Below are the code and all the weights of a small trained network. Each question names an input and a class and asks about switching units off, where a switched-off unit gives its printed mean instead of its output.

import numpy as np


def w(rows, s, z=0):
    codes = np.array(rows[::2]) - 128.0
    scale = np.full(codes.shape[1], s)
    scale[-1] = z or s
    return codes * scale


def f(y):
    return y / 2 * (1 + np.tanh(0.7978845608 * (y + 0.044715 * y**3)))


def log_softmax(a):
    a = a - a.max(-1, keepdims=True)
    return a - np.log(np.exp(a).sum(-1, keepdims=True))


def net(x, mask):
    res = np.array(x, float).reshape(1, 3) / 4 @ E
    y = f(res @ A[0][:, :-1].T + A[0][:, -1])
    res = res + np.where(mask, y, B[0][:, -1]) @ B[0][:, :-1]
    return log_softmax(res[-1] @ U[:, :-1].T + U[:, -1])


A, B = {}, {}
E = w([
[191,81,132,24,73,1,202],'x0',
[103,65,16,123,163,206,197],'x1',
[182,236,12,125,83,117,142],'x2',
],0.0093)
A[0] = w([
[118,162,140,161,145,168,111,255],'neuron 0',
[113,148,137,155,142,193,92,43],'neuron 1',
[151,120,127,99,116,72,142,93],'neuron 2',
[112,42,49,111,136,183,173,69],'neuron 3',
[107,34,226,143,131,142,129,56],'neuron 4',
[130,230,237,130,115,72,86,64],'neuron 5',
[115,111,112,78,125,60,167,62],'neuron 6',
[107,188,134,183,136,153,120,77],'neuron 7',
[140,157,71,121,125,134,140,79],'neuron 8',
[149,94,113,97,122,95,133,231],'neuron 9',
[119,133,136,111,130,82,178,194],'neuron 10',
[139,249,74,128,105,94,132,112],'neuron 11',
[123,196,111,138,122,110,132,52],'neuron 12',
],0.017,0.01)
B[0] = w([
[39,142,110,90,35,149,146,236],'neuron 0',
[251,85,129,112,95,134,125,185],'neuron 1',
[174,116,124,128,81,140,111,198],'neuron 2',
[152,135,88,214,176,102,135,242],'neuron 3',
[138,119,179,65,206,109,105,225],'neuron 4',
[142,126,60,218,169,121,156,252],'neuron 5',
[231,104,132,115,96,143,119,206],'neuron 6',
[196,100,132,126,78,135,107,181],'neuron 7',
[151,108,157,124,184,120,119,175],'neuron 8',
[47,134,109,106,68,165,134,231],'neuron 9',
[94,135,131,123,77,138,131,213],'neuron 10',
[92,111,175,85,193,111,113,239],'neuron 11',
[222,113,156,107,189,131,122,155],'neuron 12',
],0.03,0.015)
U = w([
[182,116,112,95,32,177,106,78],'0',
[131,147,53,235,179,124,158,125],'1',
[118,130,189,53,211,125,82,108],'2',
[10,176,113,108,47,162,144,254],'3',
[137,226,168,140,117,127,137,62],'4',
],0.012,0.0089)

Each question gives the input, the list of numbers given to net, and the class t.
The units are the neurons (one row each of A and B). Each row of codes is followed by its name. A weight is (code - 128) times the scale printed after its matrix; where a second scale follows, it is the last column's (A, B and U).
mask holds one flag per neuron, in row order. A switched-off neuron (its flag False) gives its mean, the last column of its row in B, instead of its output. The means were averaged over made-up inputs and are rounded, as every weight is.
A unit's drop is (log p(t) with every unit on - log p(t) with that unit switched off) / (log p(t) with every unit on - log p(t) with every unit switched off).
most important unit: the unit with the biggest drop
k most important neurons: the k neurons with the biggest drops, biggest first
drop when u is switched off: that unit's drop, to one decimal
input [-5,-6,5], class 1: 3 most important neurons : (neuron 5; neuron 4; neuron 6)
input [-8,-1,0], class 0: most important unit : neuron 1
input [-7,0,-7], class 0: 4 most important neurons : (neuron 1; neuron 0; neuron 11; neuron 7)
input [6,6,-7], class 2: 2 most important neurons : (neuron 4; neuron 5)
input [3,1,-2], class 3: 3 most important neurons : (neuron 1; neuron 7; neuron 9)
input [-5,4,-3], class 0: 2 most important neurons : (neuron 1; neuron 5)
input [-8,6,-8], class 0: 4 most important neurons : (neuron 1; neuron 0; neuron 11; neuron 7)
input [-6,-4,-7], class 2: 3 most important neurons : (neuron 4; neuron 6; neuron 9)
input [1,-2,2], class 3: 2 most important neurons : (neuron 3; neuron 4)
input [-6,6,4], class 0: 3 most important neurons : (neuron 5; neuron 0; neuron 1)
input [4,7,7], class 1: 2 most important neurons : (neuron 3; neuron 4)
input [-7,-8,-6], class 1: 3 most important neurons : (neuron 5; neuron 6; neuron 9)
input [-1,-4,-6], class 2: 2 most important neurons : (neuron 4; neuron 3)
input [0,2,-1], class 3: most important unit : neuron 5
input [1,0,-7], class 2: drop when neuron 4 is switched off : 2.2
input [1,-2,0], class 3: drop when neuron 3 is switched off : 0.2
input [0,2,-5], class 2: drop when neuron 4 is switched off : 1.5
